Here are made-up things, facts about them, and rows of numbers that follow some of those facts. Name the thing behind each unnamed row.

How the things are related:
badror brizon stibrom; bebik brizon belus; belos brizon dugigro; betroskar brizon turanis; bifo brizon pladril; biplepli brizon lanezok; biza brizon limek; bravum brizon grabal; brekal brizon brigru
brevim brizon grabal; brubrol brizon faflu; dabebe brizon stulu; dazere brizon brepom; destor brizon stibrom; dofluk brizon begek; dogrogu brizon grabal; dovon brizon grabal; drigek brizon limek
drobusi brizon stulu; drorovor brizon lobra; druplalo brizon turanis; febus brizon dugigro; flagerek brizon lanezok; flastaful brizon zegu; fledrubra brizon drigal; flegre brizon pladril; flevom brizon brigru
flitrek brizon brepom; flofevum brizon pladril; flostabrik brizon drigal; flubra brizon stibrom; flupli brizon brigru; flupum brizon tagrok; fotrobren brizon stibrom; fufik brizon pladril; gerur brizon tagrok
gibrak brizon turanis; gifa brizon zegu; gisti brizon stibrom; goplor brizon turanis; gostem brizon dugigro; govar brizon lanezok; graram brizon pladril; gredamek brizon faflu; gredru brizon brigru
greful brizon bufor; gresem brizon stipestuk; grifa brizon pudor; groga brizon stulu; groste brizon bufor; grudu brizon tagrok; grulo brizon turanis; guvi brizon stulu; kela brizon bruko
kiban brizon turanis; klefla brizon drigal; klegik brizon brigru; kleplim brizon faflu; klibek brizon stipestuk; kluto brizon brepom; konem brizon stulu; kososen brizon brepom; lale brizon brigru
leplom brizon bufor; lofan brizon zegu; loflin brizon skudogim; luple brizon brepom; mago brizon pladril; maragrum brizon stulu; mestes brizon grabal; mosol brizon stibrom; mosu brizon grinuflum
mugre brizon brigru; nafi brizon grabal; napagru brizon turanis; nide brizon grabal; nifluzon brizon stipestuk; niskatru brizon faflu; nodomu brizon lanezok; nosten brizon turanis; nudun brizon kluklo
nuklan brizon stipestuk; pazustor brizon stulu; pezim brizon drigal; plaflem brizon brogris; plaklik brizon stipestuk; plastebon brizon stibrom; plazor brizon lobra; pliplibru brizon bruko; plugrol brizon turanis
pluno brizon belus; postofu brizon stibrom; pupu brizon pladril; rebruk brizon stipestuk; rekun brizon drigal; rema brizon pladril; replo brizon belus; rigre brizon grabal; rivane brizon stipestuk
rizi brizon grabal; rubrin brizon bruko; ruflil brizon drigal; sanam brizon drigal; sepas brizon dugigro; skagus brizon pladril; skamor brizon kluklo; skenu brizon skudogim; skipu brizon lobra
steflom brizon limek; stegun brizon belus; teski brizon drigal; toflogos brizon pladril; traki brizon stipestuk; trofam brizon stipestuk; trogavin brizon brigru; trugus brizon stibrom; tubufer brizon bufor
tugo brizon pladril; tulo brizon dugigro; turifir brizon stulu; vabra brizon tagrok; vafim brizon stibrom; veflan brizon faflu; vokluvi brizon zegu; votrul brizon turanis; zadem brizon drigal
zaflun brizon brigru; zenin brizon stulu; zera brizon stulu; zupil brizon dugigro; belos skaplor tubufer; belos skaplor brevim; belos skaplor grudu; belus skaplor tagrok; belus skaplor gresem
belus skaplor pazustor; belus skaplor leplom; brigru skaplor sepas; brigru skaplor biplepli; brigru skaplor kiban; brigru skaplor zegu; destor skaplor flupli; destor skaplor turanis; drobusi skaplor biza
drobusi skaplor bufor; drobusi skaplor flupum; drobusi skaplor groga; drobusi skaplor plastebon; drorovor skaplor bravum; drorovor skaplor flitrek; dugigro skaplor drigal; dugigro skaplor zaflun; dugigro skaplor flastaful
dugigro skaplor zera; dugigro skaplor klibek; flagerek skaplor zegu; flubra skaplor toflogos; flubra skaplor pezim; flubra skaplor gerur; flubra skaplor rema; flubra skaplor brekal; fufik skaplor nudun
kluto skaplor skagus; kluto skaplor klefla; kluto skaplor fledrubra; kluto skaplor ruflil; kluto skaplor gredru; limek skaplor veflan; limek skaplor pazustor; mago skaplor faflu; mago skaplor betroskar
mago skaplor bebik; mago skaplor pluno; maragrum skaplor nodomu; maragrum skaplor groga; mosol skaplor skagus; mosol skaplor lale; nafi skaplor teski; nafi skaplor dazere; napagru skaplor veflan
napagru skaplor steflom; napagru skaplor sanam; napagru skaplor brekal; niskatru skaplor grudu; niskatru skaplor fotrobren; niskatru skaplor flastaful; niskatru skaplor teski; niskatru skaplor pliplibru; plaklik skaplor brubrol
plaklik skaplor flostabrik; plaklik skaplor klegik; plaklik skaplor skudogim; plaklik skaplor gredamek; plazor skaplor vafim; rizi skaplor grudu; rizi skaplor toflogos; rizi skaplor pluno; stegun skaplor gostem
stegun skaplor sepas; badror fluplem c; bebik fluplem c; begek fluplem c; belos fluplem e; belus fluplem d; betroskar fluplem e; bifo fluplem c; biplepli fluplem c
biza fluplem d; bravum fluplem c; brekal fluplem b; brepom fluplem a; brevim fluplem e; brigru fluplem e; brogris fluplem e; brubrol fluplem e; bruko fluplem a
bufor fluplem b; dabebe fluplem c; dazere fluplem a; destor fluplem a; dofluk fluplem c; dogrogu fluplem b; dovon fluplem a; drigal fluplem b; drigek fluplem a
drobusi fluplem a; drorovor fluplem d; druplalo fluplem e; dugigro fluplem b; faflu fluplem b; febus fluplem d; flagerek fluplem d; flastaful fluplem e; fledrubra fluplem b
flegre fluplem a; flevom fluplem b; flitrek fluplem a; flofevum fluplem e; flostabrik fluplem a; flubra fluplem c; flupli fluplem b; flupum fluplem b; fotrobren fluplem c
fufik fluplem b; gerur fluplem e; gibrak fluplem c; gifa fluplem a; gisti fluplem d; goplor fluplem c; gostem fluplem d; govar fluplem d; grabal fluplem d
graram fluplem c; gredamek fluplem a; gredru fluplem a; greful fluplem d; gresem fluplem d; grifa fluplem c; grinuflum fluplem b; groga fluplem d; groste fluplem b
grudu fluplem a; grulo fluplem c; guvi fluplem e; kela fluplem b; kiban fluplem d; klefla fluplem b; klegik fluplem a; kleplim fluplem b; klibek fluplem b
kluklo fluplem b; kluto fluplem c; konem fluplem c; kososen fluplem d; lale fluplem b; lanezok fluplem a; leplom fluplem c; limek fluplem b; lobra fluplem b
lofan fluplem c; loflin fluplem e; luple fluplem a; mago fluplem e; maragrum fluplem d; mestes fluplem d; mosol fluplem b; mosu fluplem c; mugre fluplem e
nafi fluplem c; napagru fluplem b; nide fluplem b; nifluzon fluplem c; niskatru fluplem c; nodomu fluplem e; nosten fluplem d; nudun fluplem c; nuklan fluplem c
pazustor fluplem e; pezim fluplem b; pladril fluplem d; plaflem fluplem e; plaklik fluplem b; plastebon fluplem a; plazor fluplem b; pliplibru fluplem d; plugrol fluplem c
pluno fluplem b; postofu fluplem d; pudor fluplem a; pupu fluplem b; rebruk fluplem a; rekun fluplem c; rema fluplem d; replo fluplem b; rigre fluplem a
rivane fluplem a; rizi fluplem a; rubrin fluplem b; ruflil fluplem a; sanam fluplem a; sepas fluplem a; skagus fluplem b; skamor fluplem b; skenu fluplem d
skipu fluplem e; skudogim fluplem b; steflom fluplem e; stegun fluplem a; stibrom fluplem b; stipestuk fluplem a; stulu fluplem e; tagrok fluplem b; teski fluplem c
toflogos fluplem d; traki fluplem e; trofam fluplem c; trogavin fluplem a; trugus fluplem d; tubufer fluplem a; tugo fluplem e; tulo fluplem d; turanis fluplem e
turifir fluplem b; vabra fluplem a; vafim fluplem c; veflan fluplem b; vokluvi fluplem b; votrul fluplem c; zadem fluplem c; zaflun fluplem c; zegu fluplem a
zenin fluplem a; zera fluplem b; zupil fluplem b; badror mudres 258; belos mudres 608; betroskar mudres 36; bifo mudres 515; biplepli mudres 881; brekal mudres 671
brevim mudres 433; brubrol mudres 577; dabebe mudres 272; dazere mudres 640; destor mudres 881; dogrogu mudres 577; dovon mudres 363; drorovor mudres 577; druplalo mudres 608
febus mudres 407; flagerek mudres 407; flastaful mudres 258; fledrubra mudres 550; flegre mudres 577; flevom mudres 407; flitrek mudres 577; flofevum mudres 671; flostabrik mudres 725
flubra mudres 407; flupli mudres 881; flupum mudres 36; fotrobren mudres 163; fufik mudres 640; gerur mudres 725; gibrak mudres 433; gisti mudres 640; goplor mudres 515
govar mudres 640; graram mudres 258; gredru mudres 725; greful mudres 881; gresem mudres 163; groga mudres 577; groste mudres 577; grudu mudres 577; grulo mudres 725
kela mudres 577; kiban mudres 640; klefla mudres 640; kleplim mudres 272; klibek mudres 355; kluto mudres 363; konem mudres 250; kososen mudres 728; leplom mudres 515
lofan mudres 272; loflin mudres 881; mago mudres 608; maragrum mudres 671; mestes mudres 36; mosu mudres 258; mugre mudres 355; nafi mudres 725; napagru mudres 272
nide mudres 881; nifluzon mudres 608; niskatru mudres 881; nosten mudres 355; nudun mudres 608; pazustor mudres 258; plaklik mudres 640; plastebon mudres 671; plazor mudres 640
plugrol mudres 577; postofu mudres 577; pupu mudres 36; rekun mudres 577; rema mudres 272; replo mudres 433; rivane mudres 728; rizi mudres 250; ruflil mudres 163
sanam mudres 433; sepas mudres 163; skagus mudres 355; skamor mudres 577; skenu mudres 272; skipu mudres 272; steflom mudres 433; stegun mudres 550; traki mudres 577
trogavin mudres 272; trugus mudres 433; tugo mudres 363; vabra mudres 728; vafim mudres 728; veflan mudres 725; vokluvi mudres 355; votrul mudres 250; zaflun mudres 640
zenin mudres 640; zera mudres 728; betroskar drabram pladril; bifo drabram limek; biplepli drabram zegu; bravum drabram leplom; destor drabram grinuflum; drigek drabram dazere; drorovor drabram brubrol
febus drabram kluklo; flastaful drabram gisti; flegre drabram belus; flitrek drabram gerur; flubra drabram begek; flupli drabram dugigro; gibrak drabram gerur; gisti drabram gerur; govar drabram gifa
graram drabram belus; gredamek drabram leplom; gredru drabram skamor; grifa drabram gerur; groste drabram gibrak; grudu drabram skamor; guvi drabram zupil; kela drabram dugigro; kleplim drabram pazustor
klibek drabram grabal; kluto drabram biplepli; konem drabram bufor; kososen drabram biplepli; luple drabram skipu; mosu drabram brigru; napagru drabram dazere; niskatru drabram mosu; nudun drabram flegre
nuklan drabram mosu; pezim drabram kluklo; plastebon drabram dofluk; plugrol drabram lanezok; pluno drabram grabal; postofu drabram grabal; pupu drabram tagrok; rema drabram lanezok; rivane drabram gisti
rubrin drabram dugigro; ruflil drabram stibrom; sanam drabram turanis; toflogos drabram pladril; traki drabram stibrom; trofam drabram gerur; trogavin drabram rebruk; trugus drabram kluklo; tulo drabram bufor
turifir drabram stegun; vabra drabram skamor; vokluvi drabram skudogim; votrul drabram pudor; zadem drabram stibrom; zaflun drabram faflu

Named rows:
mestes: [-7  2 -3  2  1  2  3 -1 -2  4  6  2  3  5  1  8 -2  4  1 -5  3 -4 -2  0
 -2  6 -2  1]
skipu: [ -4 -18  -5  -7  -4   8   3  12 -12  11  -7   5  13   5   3   7 -11  13
 -14  -9   3  -2  -7   9  -1   5   6  -8]
nosten: [-6  1 -2  4  2  3  1  3 -2  4  5  1  2  1  1  6 -5  2  2 -1  6 -4 -3  0
 -1  5 -2 -2]
klibek: [  1   9   9  -1   3  -4   5   0  11  -4   3  -1   1  -1  -8   0   2  -7
   3   3  -6   3   8  -6   7   2  -4 -11]
graram: [-12  16  -4   9  -3  -9  -5  -4   2 -19   3   6  -8   7   4  -3  10  -1
  22 -15 -11  -6   6 -10   0  -2 -29  12]
rekun: [-10  10  -7  13   0   2  -8  -5  -7  -1  19  -1  -7  -3  -2   0  -2   0
  13   0   7  -3   1   0  -3   2 -12  10]
drigek: [  6   6  16  -1   1  -6   2  -1  11  -4  -4   0   0  -2  -7  -5  -1  -8
   4  12  -8   9   8  -4   7  -4   2 -10]
pezim: [  5   7  10   2   3   0   2   2  11  -5   1   0   0   0  -8  -3   0 -10
   5   8  -3   4   6  -6   8   0  -4 -14]
kluklo: [  7 -12  -1 -14  -6  13  -6   1  -9  12  -7   1  -1   3  -2   2  -5  17
  -3   0   7   6 -17  13  -9  -9   9  12]
leplom: [-17   1 -12   4  -3   6  -9  -8 -20  10  16   4  -1   1   2   3 -10  14
   9  -4   6  -3  -7   9 -15   3  -3  26]
skudogim: [  7  -6   2 -12  -4   9  -5   2  -5   6  -9   0  -1   1  -3   0   0  10
  -3   2   6   4 -11  10  -4  -8   7   8]
trogavin: [  7   6  15  -4   1  -7   6  -2  11   0   2   0   1  -4 -10   0   2  -5
  -6   1 -12   5   6  -2  10  -1   4  -8]
kluto: [-13  25 -10   9  11  -2  -2  -3   2  -5  15  -3  -4   4   1  -1   3  -7
  20   1  -1  -5   7 -15  -9   2 -11   6]
groga: [-2  0 -1  8 -1  8 -3  6 -2  4  3  1  2 -2  1  3 -6  0  2  4  6 -1 -1  1
  0  2 -3 -4]
rubrin: [  1   7  11   1   3  -1   2   3  10  -4   1  -1  -2   0  -7  -4   0  -9
   6   5  -4   4   8  -8   7   0  -4 -13]
bebik: [-11   9  -8  12  -1   3  -8  -7  -8  -1  14  -1  -6  -1   1  -3  -4  -1
  16   2   6  -3   1  -2  -7   2 -11  13]
teski: [-11  11 -10  12   2   1  -9  -7 -10   0  15  -2  -9  -1   0  -3  -3  -1
  17   1   7   1  -1  -2  -5   4 -10   9]
trofam: [-11  -6 -15  31   2 -18  -9 -27  -6 -21  -3 -18  -8 -16  11   4  30 -30
 -24   0   9 -25  17   1   0  12   2  18]

Rows to name:
No name comes twice in this set of rows, the named rows included.
[  1 -27 -10  15   0 -14   4  -9  -2 -19 -25 -14   9 -10  15   7  24 -28
 -42  -5   4 -20  12   2  10  14  11 -16]	flastaful
[  1  -2  -5 -14   2 -12   5  -1   2 -11 -17   3   2  11  11  -7   8   7
   5 -14 -18   1   3  -7  -5  -9  -3  12]	fufik
[-18  19  -2   7   0 -11  -6  -4   0 -13   5   4  -5   8   1   3  11  -1
  18 -16 -12 -11   6 -10  -1   1 -29  10]	bifo
[  5  -4 -13  -9  -2  19  -7  12 -10  12  -6   6   6   5   6   3   0  16
   0   0   8  -7 -17   7 -16  -9   6  13]	belus
[  7  -4  14 -10 -10  -3  -6   3   4  -6 -19   5   0   7   2  -7   7   6
   2  -4 -19   8   3   1   3 -12  -5   3]	flegre
[ -1  -3   5  -9  -5  -8  -2   1   0  -9 -14   4   2  10   4  -1   7   7
   1 -11 -16  -1   3  -1  -1  -6 -10   6]	skagus
[  5  12   2  -2   7  -2   5   7  10   1   7   6   9  -3  -4  -4   4  -8
  -6   2 -11  -4   7  -7   4   1   4  -7]	napagru
[  0  12  -1   8   4   3  -2  11   2  -1   4   0   3   0   4  -1   0  -7
   6   3  -1  -2   5 -11   0   0  -4 -11]	drorovor
[ 12 -11   5 -17  -5   9  -5  -1  -5  11 -11   0  -4   3  -5   1  -1  16
  -7   5   4   8 -16  14  -6 -13  14  12]	lanezok
[12  1  7 -5  2  1 -2  4  5  6 -6 -2  2 -1  0 -9 -3 -2 -1 13 -5  8  2 -4
 -2 -9 14  0]	drobusi
[ -3   6   9  -8  -3 -11   2   0   9 -12 -12   5   0  12   0   0  12  -1
   3 -11 -19   0   7  -7   5  -2 -16  -1]	pupu
[ 6  1  0 -2  4  5 -2  6 -1  4 -1  0  3 -2  1 -8 -2 -1  0  8  0  5  4 -4
 -3 -6  9  0]	mosol
[ -8  28 -11  13   8  -5  -5  -6  -2  -2  19  -2  -7  -4   0  -4   1  -6
  15 -10  -6  -1   1 -14   3   9  -9  -5]	niskatru
[  3  -1  10 -10   3  -4   2  -6   4   2  -6  -3   0   2  -4   1  -2   1
   1   8  -4   7   3   2   0  -3  10   2]	dovon
[ -8   6 -13   4  -2   9 -10  -6 -13   6  12   0  -8   1   0   2  -2  10
  14  -3  12  -1 -11   6 -11  -1  -7  21]	begek

The same things again, as new rows of numbers:
Named rows:
rema: [-16 -47  -3 -16  -9 -14   4  11 -10 -35 -15  16   1  11  11  19   9  -4
  16  -4   7  -6   7  -3   7  21]
plastebon: [-13 -25  -3  -7 -14 -10   8   0 -10  -8 -38  22  15 -10  11  -1  19  -8
   8 -10  -3  -4  -8 -18   6  17]
lofan: [-16   3   0 -14   5 -17  -2  11  -9   3  16  -7  -4  23   4   0  -1 -16
   4  -5  15   2  10   3   3 -13]
klegik: [ -8   3  -1  -5  -3  -5   2  -3   1   7  -8   5   2  -6   4  -2  -2 -14
  -2  -4  11  -3   9  -1   6   5]
dabebe: [-17   0   1 -10  -6 -16  -2  20 -10   1  17 -19  -7  22   3   1  -9 -18
   0 -10  17   4   8  10   5 -10]
flegre: [-18 -25   0  -9 -16  -1  10  -2 -22 -17 -20  20  12  -4  11  14  19  13
  11  -8  -6  -2  -4   8  10  27]
nudun: [-21 -35   0 -13 -19 -16   8  20 -27 -11 -11   1  10  21  10   1  16   1
  19 -12  -1   1  -6 -16   4  -1]
febus: [-17 -35   2  -9 -14 -15   6  10 -26 -26 -31  27   6   6  11   8  16 -19
  20  -9   4  -2   0  -4   6  18]
toflogos: [-17 -35  -1 -15 -18  -9   6  12 -14 -28 -14  17   1   4  12  19  15  -8
  25   3   1  -6   7 -16  10  21]
brigru: [ -9  10   1  -2   2 -19  -5  -5 -11  20   9  -8  14  -2   8   4   9   5
 -14  -4   3  11   9  18  -1   3]
trugus: [-18 -35  -2 -13 -18 -22  10   4 -19 -22 -43  21  15  -1  17   4  26 -23
  19  -9   4  -1  -5 -36   6  26]
bravum: [-20 -29   0 -14 -16 -15   7  19 -31  -6 -10   2   6  19   9  -2  17  -5
  19  -7  -1   1  -3  -3   6  -1]
govar: [-17 -35  -1  -9  -6 -16   3   9 -18 -29 -30  20   7   3  11  12   6 -23
  12 -11   8  -2   3 -16   5  16]
kluklo: [ -8   0   0   0  -9 -14  -1   1   4  19  11 -27  16  -7   8  -5  16  35
 -20  -4  -4   9   1  14   2  -2]
sepas: [ -7   7   1  -3  -6   0   5  -6  -6  20  -9   7   5  -8   4  -6   7 -18
   6  -3   7  -1   9   1   9   6]
pluno: [-17 -42  -1  -5 -21  -6  12   9  -5  -6 -16  -8   9 -10  11  -4  18  37
  -3 -12  -6  -1 -19  -8   9   4]
postofu: [-14 -37   2 -16 -12 -10  10   7 -31 -15 -31  38   8   7  12   3  21 -34
  21   2  -8  -1   0   6   8  16]
plaklik: [-18  -2  -1  -2   4  -9  -4 -11   2  11  -3 -13   6 -11   7  -5   2  26
 -23 -18  19   5  -3  -6   4  -6]

Name these rows:
No name comes twice in this set of rows, the named rows included.
[-11   7   2 -11   1  -4   2   4  -3  -6   2  10  -6   0  10   1  -4 -46
  14  15   9  -1  12   3   6   2]	pliplibru
[ -7  -2   3  -7  -2 -20  -1   5 -12   0   1  -1   8   8   9   4  14 -32
   4   7   0   6  16  16   1  14]	grabal
[-15   0   3 -14   1  -6   6   9 -13  15  20   1   0  11  10 -15  18 -31
  21  17  -1   2  11  -6   9 -16]	fotrobren
[ -8  11   2 -11   3 -13  -4   2  -2  -3  11   3  10   9  13  16  14 -25
   6   9   3   2  25   9   3  14]	pladril
[-23 -52  -1 -19  -2 -22   3  12 -28 -14  -7   8   1  17  15   2  29   9
  14   4   3   5   3 -11   7  -1]	flubra
[-10  -4  -3 -20 -12 -17   7  19 -14  11  18 -22  -2  23   5  -2  15  -7
   6   1   7   1  11   2   5  -2]	leplom
[ -8  -1  -2  -5  -7 -17   1  -5   6  20   5 -23  18 -11  10 -13  23  26
 -20  -1 -11   8   1  10   1  -6]	stibrom
[-13 -31   2  -8 -26  -1  13   7 -12 -17 -18  15   5 -12  12  -1  11   1
  16   4 -11  -2  -8   3  10  14]	grudu
[ -8   7   0   1  -9  -8   0   2  15  22  14 -27  13 -15  10  -8   5  11
 -17  -3  -3   7   3  12   2  -9]	drigal
[-12 -12  -6  -4  -1 -22   3   2   1  12  -3 -27   5  -6   6   2  15  20
  -3 -10  19   1   3 -45   8   3]	steflom
[-15 -28   3  -4 -20  -4  12   1 -27  -1 -37  18  14  -6  10   1  20   2
  13 -11  -5  -2  -8  -5  10  24]	ruflil
[-22 -46   4  -5   0 -10   5   7 -31 -23 -35  29   9   2  11   6  19 -16
  26  -6   3  -3   3 -15   9  18]	kososen
[ -8  -7   1 -10   2  -7   4   5 -18  13  -7   9  -7   7   5   0  14 -26
  17   8  12  -1  20  -1  11  10]	gresem
[-13   8  -4  -3  -2 -17   4  -2   8   9  -2 -19   5 -11   8  -1   6  -2
  -2  -6  14   4  -2 -39   8  -1]	brevim

